B, the same points and some others measured another way; then each row and its match in B
B (69 x 34)
1 -135 70 -321 -42 123 97 -17 287 -34 365 351 -62 -32 269 -15 532 -18
 -466 61 104 72 81 -46 47 -202 -38 326 -263 185 -93 173 -295 422

-45 -151 -120 -198 -38 243 -186 131 237 -160 -85 -14 158 -64 29 -267 144
 -178 -282 -92 -112 48 -247 -136 258 -120 107 -259 -112 240 13 285 -203
 338

-113 131 230 -40 56 207 118 11 301 159 324 205 69 32 19 51 340 -29 -373
 65 -81 77 246 18 -120 -229 31 278 255 51 -232 -22 -313 337

-231 -23 129 128 -67 34 24 -188 468 185 29 27 -26 149 -122 17 -36 -202
 -348 93 -187 91 -296 151 -146 -187 32 170 97 157 -224 30 -298 220

-129 60 -46 362 13 200 -201 266 313 232 139 261 102 169 127 -117 113 -75
 -296 -153 -229 -14 32 28 235 -197 227 -71 461 98 -36 -154 -411 53

211 -61 -313 168 -95 -24 -104 261 -42 -65 -674 -147 66 -16 -327 50 -134
 -208 71 -36 313 -299 -366 102 303 -27 47 -377 252 146 -72 147 -69 -77

-300 4 306 -40 -38 -3 282 -358 541 144 334 199 -158 226 244 92 385 -76
 -531 192 -88 131 -153 116 -479 -163 -201 516 -108 110 -304 8 -474 391

-10 172 121 -104 47 224 167 86 195 44 45 36 146 -40 -170 94 304 -67 -254
 71 58 -25 173 -3 -111 -173 -25 85 324 63 -248 119 -236 381

353 106 -83 -9 -122 -8 -142 -16 1 128 -372 -224 130 -45 -762 175 -305
 -143 -38 116 256 -237 -258 167 153 -69 98 -130 350 180 -171 -5 46 -41

200 -128 -307 299 -104 -92 -190 272 -79 7 -729 -163 52 -32 -375 85 -285
 -259 159 -54 281 -292 -368 200 373 -40 136 -379 292 105 -63 62 18 -242

530 -288 157 -217 -19 6 -597 46 -438 -91 -99 -247 247 -235 -114 -46 -135
 -5 211 -42 130 -113 63 117 247 197 262 -263 -2 -15 164 -432 202 -531

164 226 85 -223 -39 125 89 -190 185 -55 -18 -152 112 161 -203 16 232 22
 -348 146 155 -158 -247 -59 -314 28 -207 -1 171 196 -200 19 -353 301

20 -13 -235 278 -51 -8 5 263 30 13 -718 -172 54 -46 -415 100 -211 -283
 98 -8 231 -228 -289 158 258 -128 79 -298 349 87 -195 203 -24 -18

468 -385 -243 -267 -149 -108 -276 142 -218 -219 -327 27 -16 -172 -5 0
 104 -84 15 -16 471 -236 -246 54 441 59 64 -185 -332 190 126 70 69 -176

202 -498 -169 372 -149 -274 -402 184 -161 91 -680 -125 -31 -148 -239 170
 -440 -343 346 -51 191 -152 -328 448 421 -5 302 -255 74 -7 37 -152 211
 -603

-75 230 85 -358 37 183 230 -137 181 -38 176 117 -80 -54 -213 -227 91 28
 -530 125 239 -90 -47 -308 262 -319 -78 349 -318 267 -331 315 -88 441

-5 -17 219 -44 143 64 -142 60 -301 -73 -139 -135 45 -187 -8 -243 -164
 -12 23 -34 168 -127 145 -117 351 -99 133 49 -150 -48 -162 -145 171 -288

310 96 -35 -157 -5 45 -146 -9 -230 -171 -415 -330 136 -37 -333 -110 -139
 -12 -10 36 333 -309 -269 -100 152 77 -54 -256 46 135 -112 -29 9 -135

-143 142 141 82 89 311 55 247 296 180 252 229 181 -29 -13 52 352 -84
 -286 -28 -167 93 381 25 19 -271 155 105 506 14 -189 16 -315 366

351 -276 -239 -213 -165 -95 -183 42 -24 -145 -236 69 -64 -38 -17 -29 98
 -83 -159 16 385 -213 -374 26 341 8 8 -96 -303 257 57 113 -76 -40

-20 -32 21 -175 3 217 -77 53 155 -100 -169 -153 186 -110 -219 -107 43
 -182 -167 7 -42 15 -134 -45 90 -117 71 -171 61 149 -128 222 -101 288

97 -379 -191 -122 -41 64 -242 263 -65 -267 -384 -50 83 -175 187 -161 143
 -210 32 -119 136 -64 -206 0 369 -7 114 -334 -220 109 95 193 -31 -12

-111 -11 -70 110 -5 125 11 163 233 -10 -113 105 31 93 151 -82 235 -120
 -241 -53 16 -58 -131 -11 81 -123 5 -72 145 118 -107 100 -340 195

-242 352 232 -13 173 283 66 -29 136 -1 270 62 45 173 234 -392 189 140
 -468 -33 -57 -84 75 -350 52 -166 -69 154 44 93 -237 -98 -360 186

2 -334 79 63 -134 -121 -192 -175 239 60 -143 -55 -27 57 14 83 -43 -233
 -108 63 -74 52 -381 288 -118 -1 61 17 -83 103 -38 -101 -164 -90

337 -625 82 -1 -206 -284 -448 -162 -35 18 -258 -139 0 -81 9 255 -90 -245
 173 70 65 15 -346 506 -87 188 155 -82 -149 14 135 -309 38 -456

111 154 155 -184 -26 266 -247 -170 347 55 509 87 188 286 170 -215 330
 132 -568 -8 -238 11 -153 -157 -211 28 -22 -10 168 246 18 -239 -560 256

170 -209 -52 184 -26 72 -386 293 -116 72 -453 -216 254 -248 -440 75 -321
 -290 252 -84 -28 -45 -6 250 369 -71 370 -377 398 -11 -11 -64 177 -253

-43 -40 -85 -75 41 295 -94 290 222 -124 163 240 148 79 467 -214 574 -8
 -346 -148 -76 1 58 -173 115 -76 21 -167 125 140 53 81 -483 330

-41 89 26 11 123 364 36 452 160 7 245 320 220 -24 360 -14 684 8 -255
 -134 -49 22 479 -86 72 -168 79 -56 467 -4 -47 20 -432 368

-59 124 179 -7 35 363 -173 110 398 233 436 171 265 15 -114 -34 228 -71
 -391 -42 -371 170 251 13 -4 -218 242 35 494 114 -92 -87 -346 361

-177 -152 172 -115 61 89 -91 1 122 43 444 393 -148 -44 423 -315 184 38
 -426 -57 -3 67 148 -170 426 -269 146 398 -456 114 -82 -56 -127 35

54 -254 50 35 32 156 -332 262 16 -10 113 155 157 -68 356 -111 282 -67
 -71 -147 -119 54 173 52 211 -34 228 -140 124 -1 112 -184 -201 -94

-14 56 -62 -319 28 247 185 139 171 -234 -10 106 77 -29 183 -134 538 -34
 -367 4 188 -70 -10 -226 41 -125 -160 -29 -89 185 -132 348 -328 529

347 172 29 -207 -45 27 19 -114 -64 -107 -195 -192 87 102 -217 64 156 59
 -165 131 360 -295 -229 -33 -181 107 -207 -76 136 147 -149 -72 -215 48

-38 -66 252 -117 61 237 -214 15 180 47 395 125 167 -7 251 -146 297 -2
 -299 -52 -238 145 191 -28 -13 -86 143 68 86 49 -17 -186 -276 125

299 -197 176 -158 16 0 -354 -22 -305 -112 -258 -327 178 -216 -193 -32
 -171 -88 170 19 133 -102 -29 106 120 104 150 -181 -23 -24 -10 -230 185
 -356

632 -254 -48 -126 -247 -175 -402 -143 -81 102 -290 -233 131 -93 -625 336
 -247 -167 95 139 253 -173 -343 403 16 131 150 -165 177 157 44 -226 99
 -297

83 6 147 -74 -114 61 -77 -225 436 184 385 177 21 233 49 89 298 -7 -480
 101 -107 39 -174 121 -291 -50 -38 221 135 200 -77 -176 -469 232

182 -384 29 5 -5 -15 -455 143 -237 -95 -288 -154 122 -207 36 -118 -170
 -169 186 -102 48 -53 -75 135 362 51 265 -255 -95 -10 95 -185 149 -413

118 -281 43 7 21 173 -535 215 -42 -39 105 40 212 -61 290 -252 85 -59 -59
 -188 -198 46 38 -5 324 29 299 -272 57 54 195 -261 -137 -215

-159 224 198 -1 -53 197 88 -220 592 277 302 76 81 180 -323 65 97 -121
 -534 140 -252 118 -138 77 -279 -240 14 240 338 211 -287 39 -412 484

-232 -627 -26 461 20 -147 -232 399 -25 27 -257 299 -131 -113 700 3 169
 -280 200 -197 -13 67 107 321 384 -108 275 -15 -101 -176 82 -161 -69
 -434

294 31 -186 217 -29 -129 69 297 -276 17 -682 -78 -20 -96 -369 252 -78
 -118 201 46 595 -409 -40 183 285 -61 1 -127 347 -10 -206 14 77 -255

312 -24 411 -359 60 115 4 -71 -67 -9 524 176 126 -39 363 215 739 188
 -216 122 163 5 507 86 -412 91 -107 328 129 -86 -49 -373 -296 73

-123 91 71 12 41 118 95 18 181 -21 16 80 -15 117 171 -123 248 -13 -320
 13 73 -81 -83 -100 -8 -115 -88 93 33 107 -182 32 -328 186

224 -73 94 -203 -56 68 -191 -100 3 -76 -201 -274 179 -78 -303 22 -39
 -126 -61 74 72 -60 -206 82 -68 50 36 -156 71 114 -83 -31 -37 21

246 -292 43 -41 -120 -144 -234 -125 -49 -68 -352 -233 41 -25 -101 118
 -66 -170 71 74 152 -104 -355 261 -100 137 10 -135 -47 63 -10 -141 -34
 -246

-179 133 73 -321 20 124 277 -163 233 -60 43 78 -131 -70 -209 -207 40 -71
 -487 131 220 -54 -151 -242 242 -342 -89 350 -410 262 -356 405 -54 460

331 -115 -43 -25 -74 -38 -454 -68 -177 -86 -309 -296 118 49 -186 -189
 -300 -40 -4 -35 135 -236 -438 8 217 153 98 -329 -40 160 66 -251 -17
 -387

397 -353 -106 103 -7 -107 -278 423 -469 -95 -549 -62 106 -304 -41 201 26
 -152 420 -80 429 -242 191 272 400 64 214 -277 188 -133 60 -162 214 -501

437 -365 81 -63 -174 -225 -282 -120 -132 90 -343 -205 46 -201 -469 379
 -230 -232 207 155 255 -88 -175 473 8 64 163 -7 57 19 -42 -193 213 -353

257 40 49 -48 6 -27 -254 -74 -259 -68 -305 -277 58 -12 -257 -173 -299 9
 -11 23 269 -286 -259 -62 246 55 39 -138 -52 103 -101 -197 75 -346

-155 -634 -37 378 -41 -153 -413 218 -7 -3 -364 59 -65 -89 426 -105 -141
 -315 193 -178 -112 65 -207 298 381 -35 313 -179 -177 -63 118 -162 3
 -491

-37 410 334 -283 198 343 131 -33 10 -41 356 6 164 -3 17 -231 321 182
 -409 53 65 -74 345 -337 -47 -152 -83 217 122 57 -281 -65 -231 300

143 -118 169 -25 154 -1 -225 158 -531 -155 -358 -231 60 -269 -6 -202
 -214 -14 239 -62 319 -214 167 -68 433 0 148 -94 -147 -125 -98 -208 304
 -515

-130 -22 138 81 -120 3 -1 -270 542 206 213 121 -52 273 19 73 141 -119
 -465 113 -183 76 -342 176 -312 -108 -47 229 100 196 -160 -82 -464 243

-87 -171 -50 -101 -32 42 -12 42 236 -34 329 467 -202 124 567 -255 423 50
 -509 -60 130 -38 -87 -172 318 -189 -9 289 -433 214 -9 54 -368 169

108 122 60 24 -126 125 -148 -162 469 255 298 115 104 253 -215 64 106 -39
 -479 73 -173 0 -235 109 -175 -93 51 78 361 253 -88 -153 -453 251

31 32 48 -7 44 20 -188 -68 -192 -120 -456 -377 57 -58 -306 -286 -428
 -101 2 2 161 -219 -346 -119 296 -28 53 -192 -133 106 -174 -14 127 -246

177 -325 -225 8 -127 -112 -244 78 -52 -154 -516 -124 -29 -49 -69 -90
 -148 -206 25 -32 255 -192 -489 90 352 21 64 -267 -224 180 31 103 5 -178

178 156 143 -230 65 232 -202 -28 -67 -86 20 -202 225 -41 -203 -204 3 38
 -188 2 35 -110 -22 -177 79 -5 51 -136 112 123 -91 -103 -101 48

-74 -25 43 -50 6 -85 39 -138 -94 -91 -439 -216 -137 -99 -292 -200 -387
 -147 -89 83 308 -198 -355 -85 339 -164 -13 96 -374 132 -284 164 182
 -126

31 -198 -110 -256 -54 -52 84 -14 -24 -213 -377 -38 -132 -170 -112 -115
 -15 -171 -144 69 404 -146 -306 -80 357 -161 -50 53 -492 196 -171 365 94
 117

83 -268 -64 -26 8 145 -256 292 -38 -140 -289 -90 202 -180 56 -58 130
 -210 79 -109 -4 -2 -14 78 227 -19 178 -335 112 27 50 63 -52 -14

32 134 -13 45 61 246 82 348 207 92 304 422 93 76 320 57 658 63 -351 -65
 76 -63 387 -51 64 -178 24 108 419 51 -83 -40 -479 316

-24 -187 394 -166 -4 59 -40 -176 246 109 503 215 18 7 346 128 463 -13
 -302 104 -123 192 229 176 -321 -60 23 391 -37 -13 -88 -245 -298 128

7 -230 10 260 47 -87 -22 310 -229 5 -548 -72 5 -240 -74 164 -77 -244 301
 -21 272 -140 141 257 275 -111 160 -68 179 -156 -163 -23 165 -312

39 -97 142 -37 73 217 -87 278 85 38 321 311 135 -67 389 32 563 7 -192
 -74 -33 60 440 35 51 -110 130 84 237 -37 -4 -147 -299 133
Rows of B count from 0, top down.

-120 127 40 -195 -78 134 113 -52 172 -62 -51 -55 -77 71 -119 92 21 5 0
 -86 -137 -426 243 -238 -86 172 -121 -162 -96 -162 -58 -53 91 -91
24
-138 -54 75 128 99 -204 38 -173 -18 -300 64 -142 154 101 -146 104 -178
 171 121 114 169 6 177 28 -21 116 169 -67 -140 167 -90 153 -52 -182
10
-76 -67 -177 -56 0 85 -56 -66 140 -60 66 -179 -185 -111 -121 169 -205
 165 191 -135 195 -74 348 -104 -131 -4 72 -40 -90 -248 -16 -35 21 -161
58
-31 -146 -263 -270 15 -614 96 328 -337 76 49 111 327 -220 -69 36 -59
 -134 -15 146 143 -198 24 -35 221 122 -22 124 179 -198 74 291 -19 337
43
-280 111 -102 82 -57 -25 -309 94 -4 -89 -19 -272 152 221 -75 300 199 -86
 -114 141 -252 72 2 84 -76 -24 54 -328 164 322 -282 222 62 100
31
30 -408 -223 86 226 -212 -74 -199 -53 5 348 -144 -236 -365 256 148 -191
 -7 300 -210 212 418 164 129 107 -118 152 180 163 -145 -75 -34 -210 -194
8
-49 124 33 -222 -62 25 81 -35 115 -20 19 -86 -12 94 -153 -2 -20 -57 6
 -158 -13 -413 365 -261 -32 242 -156 -104 -155 -148 56 -102 178 -79
25
-111 -43 -144 -155 -27 -153 67 104 -47 -25 4 -34 47 -101 -103 146 -19 5
 29 81 5 -210 127 -121 -19 94 15 -70 76 -166 -66 133 -2 33
2
3 25 62 -228 25 -559 225 53 -258 -68 78 14 434 66 -192 -158 -43 -208 -54
 49 129 -361 232 -164 239 428 -102 4 -97 93 136 85 109 90
44
-133 -8 95 96 97 -236 64 -125 -42 -270 -3 -50 205 94 -111 45 -158 100 71
 110 73 -67 53 61 79 95 93 -47 -138 154 -57 205 -98 -69
17
-157 44 84 19 21 25 73 -109 113 -209 -58 -39 6 87 -93 116 -80 125 57 49
 -69 -196 85 -52 -47 65 26 -122 -103 -3 -108 120 -48 -116
35
-148 -26 82 39 49 -150 172 -155 -23 -258 0 -81 132 37 -147 98 -77 104 70
 164 18 -135 93 -56 -15 178 120 -136 -77 97 -122 150 -100 -190
36
-100 231 -29 97 32 -51 -515 45 129 -36 13 -204 124 348 -37 -6 -134 -91
 -23 -336 33 49 203 213 147 -133 -162 -19 -228 205 99 74 197 272
19
-66 51 -7 -130 29 -276 41 106 -57 -53 -43 111 183 33 -32 -29 -100 -48
 -14 -21 -19 -271 33 -8 181 56 -128 65 -65 -96 61 195 6 214
68
-36 -159 259 242 287 18 73 -410 160 -239 139 84 -218 -29 370 -5 -125 41
 200 -181 -185 187 -125 195 194 -136 -3 143 -66 60 -135 48 -310 -234
40
-94 240 -10 120 58 -147 -539 50 85 -45 23 -188 201 369 -26 -38 -170 -119
 -33 -355 49 87 173 278 228 -143 -182 30 -252 269 129 97 185 337
13
-120 301 223 103 69 95 -246 -60 262 -166 -158 71 46 370 43 -77 -139 23
 -32 -256 -202 -201 -31 175 179 -171 -249 28 -322 91 67 161 38 226
21
-93 46 -55 -222 -88 124 106 -17 141 -15 -8 -84 -135 -21 -132 125 20 17
 38 -59 -59 -369 302 -288 -141 164 -73 -148 -29 -251 -54 -59 98 -140
56
-105 117 5 -334 -130 -18 200 77 13 44 -23 -37 57 56 -158 52 214 -172
 -116 41 -214 -526 240 -370 -66 346 -166 -231 58 -134 -69 -29 165 -43
6
-68 37 -73 -127 -27 6 -17 -38 100 -31 44 -146 -47 23 -143 70 -84 12 74
 -133 86 -216 349 -162 -54 133 -44 -84 -108 -133 21 -52 112 -89
38
-55 -65 -246 -189 -50 -156 -51 77 -45 45 126 -217 21 -104 -177 138 -88
 -31 85 -85 207 -135 398 -162 -53 156 22 -73 20 -163 23 -39 134 -33
51
-144 -3 -90 -182 -79 167 114 2 148 -35 -30 -73 -176 -75 -107 214 47 78
 48 33 -127 -320 207 -249 -185 95 -8 -187 46 -260 -150 11 19 -148
3
-245 -37 100 122 36 -37 162 -152 5 -319 -58 -87 86 57 -119 238 30 170 44
 324 -136 -82 -51 -31 -122 108 204 -250 34 159 -296 253 -174 -236
59
-81 -50 -128 -111 36 -163 15 109 14 -37 -37 89 -1 -119 -2 88 -163 74 88
 -34 44 -182 44 1 79 -83 -38 95 -11 -272 14 187 -61 152
9
-195 -73 14 85 53 -231 126 -108 -104 -273 29 -145 201 14 -151 184 -36 93
 54 270 18 -24 47 1 -37 159 206 -191 29 192 -207 221 -123 -171
52
-106 44 76 31 51 6 25 -163 130 -205 -1 -93 -6 92 -118 52 -178 136 110
 -68 67 -154 208 -38 -21 68 22 -56 -202 -13 -20 49 -10 -141
46
-98 135 153 21 75 25 -7 -74 195 -175 -129 140 -6 146 16 -28 -194 116 53
 -134 -100 -262 -13 60 124 -102 -142 76 -246 -107 46 168 -62 103
64
-90 -70 -131 -297 -37 -369 260 261 -211 31 -60 200 191 -186 -49 73 97
 -111 -68 242 -117 -387 -78 -165 109 158 -64 -4 211 -253 -52 289 -74 207
67
-167 254 180 233 80 337 -344 -188 425 -234 -140 -47 -165 347 49 56 -230
 194 81 -313 -153 -47 32 212 24 -303 -129 -21 -359 61 -19 95 -12 43
1
-169 -31 95 179 109 -98 57 -209 47 -328 -7 -112 91 82 -113 134 -178 210
 128 132 66 5 64 74 -24 44 174 -98 -138 144 -138 186 -153 -199
61
-27 48 30 -96 83 -286 48 118 -17 -83 -111 255 151 1 32 -102 -204 16 28
 -72 -6 -289 -81 85 268 -74 -169 209 -142 -197 144 270 -78 308
29
106 -378 -173 92 201 187 42 -272 118 104 279 -84 -593 -436 301 9 40 -51
 296 -213 43 348 122 -77 0 -93 97 104 225 -371 -74 -85 -304 -448
41
-236 9 -82 167 11 -56 -483 102 33 -125 93 -288 102 294 -54 295 94 51 -28
 93 -22 242 177 132 -152 -119 120 -178 103 304 -222 231 182 71
15
